[-1  2 -3  5 -8 23 -1  7 -5 12 -4 -2  1 -1 -4 -1  3  0  4] -> <21>.Y
[  0  -1  -2  -3  -3  19   1  -1 -13   4  -1  -1  -1  -1  -1   0   4  -4
  -1] -> <21>.Y
[-2 -3  0  7 -5  5  1  0 -2 -1 -1 -1 -6 -1  2 -1 -2  0  1] -> <16>.X
[ -1  -4   1  11  -4  -1   1   3  -2 -11   1  -4 -15   2   3   2   5  -3
   6] -> <16>.X
[  0  -6   2   5 -16   5   3   3   2  -3  -3  -2  -1  -4   6  -1   6  -1
   0] -> <16>.A
[ 2 -7 -3 -1 -8 19  1  0 -7  6 -6 -2  1  1  2 -2  4 -3  0] -> <21>.Y
[  1 -12  -4  -4 -13  20  -2  -3  -9 -10   1   3  -2  -1   0  -5   3  -1
   2] -> <21>.Y
[  1 -12   0  -9 -18   7   2  -6   2 -21   2   2   8   0   7   1  -1  -3
  -3] -> <21>.P
[ -1 -18  -4   1 -10  18  -3   0 -15  -8  -7   1  -6  -3  -4   2   5  -2
   4] -> <21>.Y
[ -2   2   2  12   4   9   2   8  -6   9  -5  -5 -13  -1  -1   0   5  -1
  -1] -> <16>.A
[ -5  21 -13  27  34  49  -3  17 -18  49 -14 -15 -11   2 -13 -11  14  -1
  14] -> <21>.Y
[-1  3 -3 15 11 20  2 11 -7 16 -5 -2 -2 -1 -4 -4  6 -3  4] -> <16>.A
[ 1  6  2  6 -9  2  3  3  8  8 -3 -3  4 -5  6 -5  2 -2  1] -> <16>.A
[-1 -3  4  9  1 -1  4  0 -3 -7 -1 -4 -9 -3  2 -3  6 -2  1] -> <16>.A
[ -1  -7  -1   8   1  11   2   7  -2 -10  -4   3 -12  -6  -1  -1   8  -3
   4] -> <16>.A
[  1 -10   2   9 -23   9   2  -6   1 -21  -5  -7  -2  -5   1   1   4  -3
   7] -> <16>.X
[ -1 -14  -3  -2 -19  26   2  -7 -10 -11   1   1  -3  -1   1   2   1  -4
  -2] -> <21>.Y
[  1  -9  -1  -2 -11  16   1  -2  -5  -1  -1   2   1  -2   0   0   2  -1
  -2] -> <21>.Y
[ -1 -26  -7  -6 -14  20  -5   1 -19 -37   2   8 -28  -4  -9   5  -2   5
   1] -> <21>.Y
[ -1  -9  -2  10 -11  22   1  -5  -5   9  -5  -1   2   0   0   1   1   0
   2] -> <21>.P
[ -1  -3  -2 -10  -4  12   1   4  -9   5   4   5   0  -4   5  -1   4   0
  -5] -> <21>.P
[  1 -44  -3   1 -22  29   1  -8 -19 -49 -14   4 -13  -9 -10   2   6  -2
   7] -> <21>.Y
[-2  4  1  7 -2 11  4  5 -1 11 -1 -2 -6  3  5 -6  5  0 -1] -> <16>.X
[  1 -13  -3  -2 -23  17   2  -6 -10 -17   0   0  -2  -4   1   3   3  -3
   2] -> <21>.Y
[ -2  -2   1   6   2   9   2  13 -13  -6   3   1 -19  -6   1   0   9   1
   2] -> <16>.A
[  3 -13   0  -5 -21  15  -1  -5 -10 -10  -2   0  -4  -2  -1   2   3  -1
   2] -> <21>.Y
[-1  5 -3 -6 -7 16  1  4 -8 20 -1  2 -5  0  1 -2 -2  4 -1] -> <21>.Y
[ 1  2  3  7 -9 -8  1 -1 -1 -9  1 -2 -7 -1  5 -1  4 -2  1] -> <16>.A
[  2 -21   0  -8 -19   2  -4  -7  -7 -37   2   5  -3  -2   1   5   0  -2
  -2] -> <21>.P
[-1 -3 -3 -4 -8 27  1  1 -8 12 -2  0  3 -6  2 -3  1  1  1] -> <21>.P
[  3   3   3   7 -17   5   3  -3   9  -7   0  -4   3  -2   4   0   3  -1
  -4] -> <16>.X
[-1 -6 -1 -9  0 20  2  2 -9  1  0  5 -2 -3 -1  1  2  3 -3] -> <21>.P
[ 0 13  1 12  1 10  6  5  4 35 -6 -9  8  0  5 -7  9 -3  5] -> <16>.A
[  0 -12  -1  -8 -20   7   1  -5  -2 -22   1   3   9  -1   5   2   2  -3
  -2] -> <21>.P
[-1 13 -2 11  6  2  0  6  5 20 -3 -3 -5  2  5 -4  0  2  3] -> <16>.X
[-1 13  2  7 -4  5  3  5  1 21  2 -5 -1  0  5 -2  1 -2 -1] -> <16>.X
[ -1   0   0  16   2  19   3   5  -5   4  -6  -6 -10  -3  -6   0  10  -4
   8] -> <16>.A
[  0 -15  -5  -6 -13  26   1  -4  -9  -5  -4   3   3  -4   2   0   6  -2
  -1] -> <21>.P
[ -1   5   0   5 -15  -2   1   1   6 -19   2   1   1  -7   7   4   4  -5
   2] -> <16>.A
[ 1 -3  3  4 -7 14  5  5 -3 -5 -3  0 -5 -5  4 -1  7 -4  0] -> <16>.A
[ 1  6  2  3 -3  5  2  1  0  9  1 -1 -1  0  5  0 -5 -1 -1] -> <16>.X
[-2 18  6  5 -1  3  7 10  1 10  9 -2 -7 -3  4 -6  2  1 -1] -> <16>.A
[  2 -30  -3  -3 -29  29   0  -9  -7 -29  -7   1  -3  -3   0   0   3  -2
   3] -> <21>.Y
[  0  -5   0   7  -9   8   3   2   2 -10  -3   1  -3  -4   2  -1   3  -3
   0] -> <16>.A
[ -2 -18   1  -2 -20  14   1  -8 -10 -27   1   4  -5  -5  -1   2   0   0
   1] -> <21>.Y
[ -2   2   4  -1  -8 -11   1   4   4  -8   2   1  -2  -4  10   0   2  -2
  -4] -> <16>.A
[  2 -15   1  12 -18   6  -5  -4   4 -26  -8  -3   3  -2   2   0   8  -4
   8] -> <16>.A
[  2   7   1  -4 -26  17   3 -11  10  14  -3  -4  31   1  15   1   1  -5
  -3] -> <21>.Y
[ -1   0  -1   1 -14  -6   3   0   2 -16   7   3  -4  -1   6   2   0  -2
  -3] -> <16>.A

[-4 -3 -2 -5 -7 -7  4  2 -6  3 -5 -1  1 -1 -4 -1  4  3  0] -> DC.NT
[ 0  2 -3 -2 -4  2  4  5  3 -3  0 -5  9  0 -4  2  4 -1  0] -> Tz.Lg
[-1 -3  2 -1 -9 -3 -1 -1  3  0  8 -7  0 -4  2  3  3  2  1] -> PJ.FZ
[ 4 -1  6  2 -4  1 -7 -6  5  1  6 -5  2 -5  3  2  3  4  0] -> BR.ZC
[ 2 -2  7  2 -6 -1  0 -4  3 21 -2 -4  0 -2  4 -3  2  2  1] -> BR.FR
[ -8   0 -10  -3 -14  -1   2  -1  -1   6   5  -5   2   2   1   0  -6   2
  -2] -> Tz.Lg
[-5 -1 -1 -9 -9 -5  4 -4 -6  4  3 -8 -2 -1  3  4  2  6 -3] -> DC.ZZ
[-6 -1 -4 -6 -6 -4  4  1 -2 -2  1 -4 -1  1 -2  4  5  4 -3] -> DC.NT
[-7 -1 -9 -5 -9 -1 -1  3 -1  0  9 -4  4  3 -4  6  4 -1 -2] -> Tz.Hs
[ -6   1  -4  -5 -10  -1  -1 -11   2   2   5  -4   5  -2   0   4   2   3
  -3] -> Tz.Gs
[-8 -4  5  2 -9 -5  0 -1 -3  6  2 -6 -1 -3 -1  2 -2  1  3] -> PJ.MD
[-23  -9   4   0 -11 -10  -3  -2   1   7  -4  -7   0   5  -6  -2  -2  14
   7] -> Tz.Gs
[ 0 -5  9 -1 -1 -1 -8 -6  4  1 -2 -4  4 -7 -1 -1  5  2  4] -> BR.Mm
[ 2 -2 -1  3 -3  4 -1 -7  5  3  0  0  0 -4  8 -3 -4  6  0] -> BR.FR
[  0   0 -10  -5 -13   3   4   0   5   3   4  -5   8  -2   3  -3  -5  -2
  -7] -> Tz.Lg
[-3 -3  6  1 -8 -1 -6 -8  3  9  5 -6 -4 -8 10 -4 -2  2  0] -> BR.FR
[-3 -1 -9  0 -7  1 -2 -2 -2  2  9  1 -3  5  9  4 -3  1 -2] -> Tz.Gs
[-9 -2  3 -5  0 -6  1  0 -4  3  0 -3  0 -1  3  3  5  5 -1] -> DC.Dt
[-7 -3  9  1  1 -2  0 -5  3  3 -2 -2  3 -2  2 -4  0  6  5] -> BR.Mm
[-8 -3 -2 -5 -5 -7  3 -2  4  3  0 -5  1 -2  2  8  3  6 -2] -> DC.NT
[ 1  3 -7 -4 -9  3  6  3  0 -1  4 -8  5  1 -1 -3 -7 -3 -6] -> Tz.Lg

[  6  -8  -2  -1   1   8   6  -9 -10 -15   2  -9   4   0  -4 -18 -16 -12
  -3] -> ZS.M
[ 7 -5 -7 10  3  2 -2  5 -1  0  2  4 -1  5  0  0 -5 -3 -2] -> Jb.N
[  9 -19  -2   7   3   7  10  -7  -8 -27  -7  10   1   7  -7  12 -12  -8
   0] -> Jb.V
[  6  -6  -1   5   0   4  -7   0 -22 -13   2 -17  -8  -4 -14 -12 -13 -16
   2] -> QJ.B
[  4 -15  -3   4   6  -6   9  -6  -4  18 -20  -1   6   5   8  -1 -11   1
   0] -> Jb.N
[  7  -3  -3   8  -1   4  -3   6 -16  -6   7 -13  -9  -5  -8 -19 -15 -16
   2] -> QJ.B
[  3 -10  -6   8   3   1  -6   6   2   1  -6   3  -1   7  -4   5  -4 -10
  -2] -> Jb.N
[  9   0  -8   7   1   9   6   2 -11 -18  15   2   1  -6   0  -3 -15  -9
  -3] -> ZS.M
[ 11 -15  -1   6   2   4  13  -6  -7  -7  -6   1   1   0  -9  -4 -18  -5
   0] -> Jb.V
[ 10  -9  -2  -2  -1   8  -3  -6  -9 -23  11 -12  -2  -3 -13 -13 -15  -5
  -1] -> ZS.J
[  7   5  -3   2  -1   7   0   1 -16 -28   8 -14  -9  -5 -16 -12 -15 -10
  -3] -> QJ.B
[  4 -10  -1   7   1  -3 -11   5 -18  31  -2 -12  -1  -3 -12 -12 -15 -11
   0] -> QJ.B
[  8 -13   1  -4   0   6   0  -6 -10  -5  11 -10   2  -1  -1  -7 -14 -10
  -3] -> ZS.J
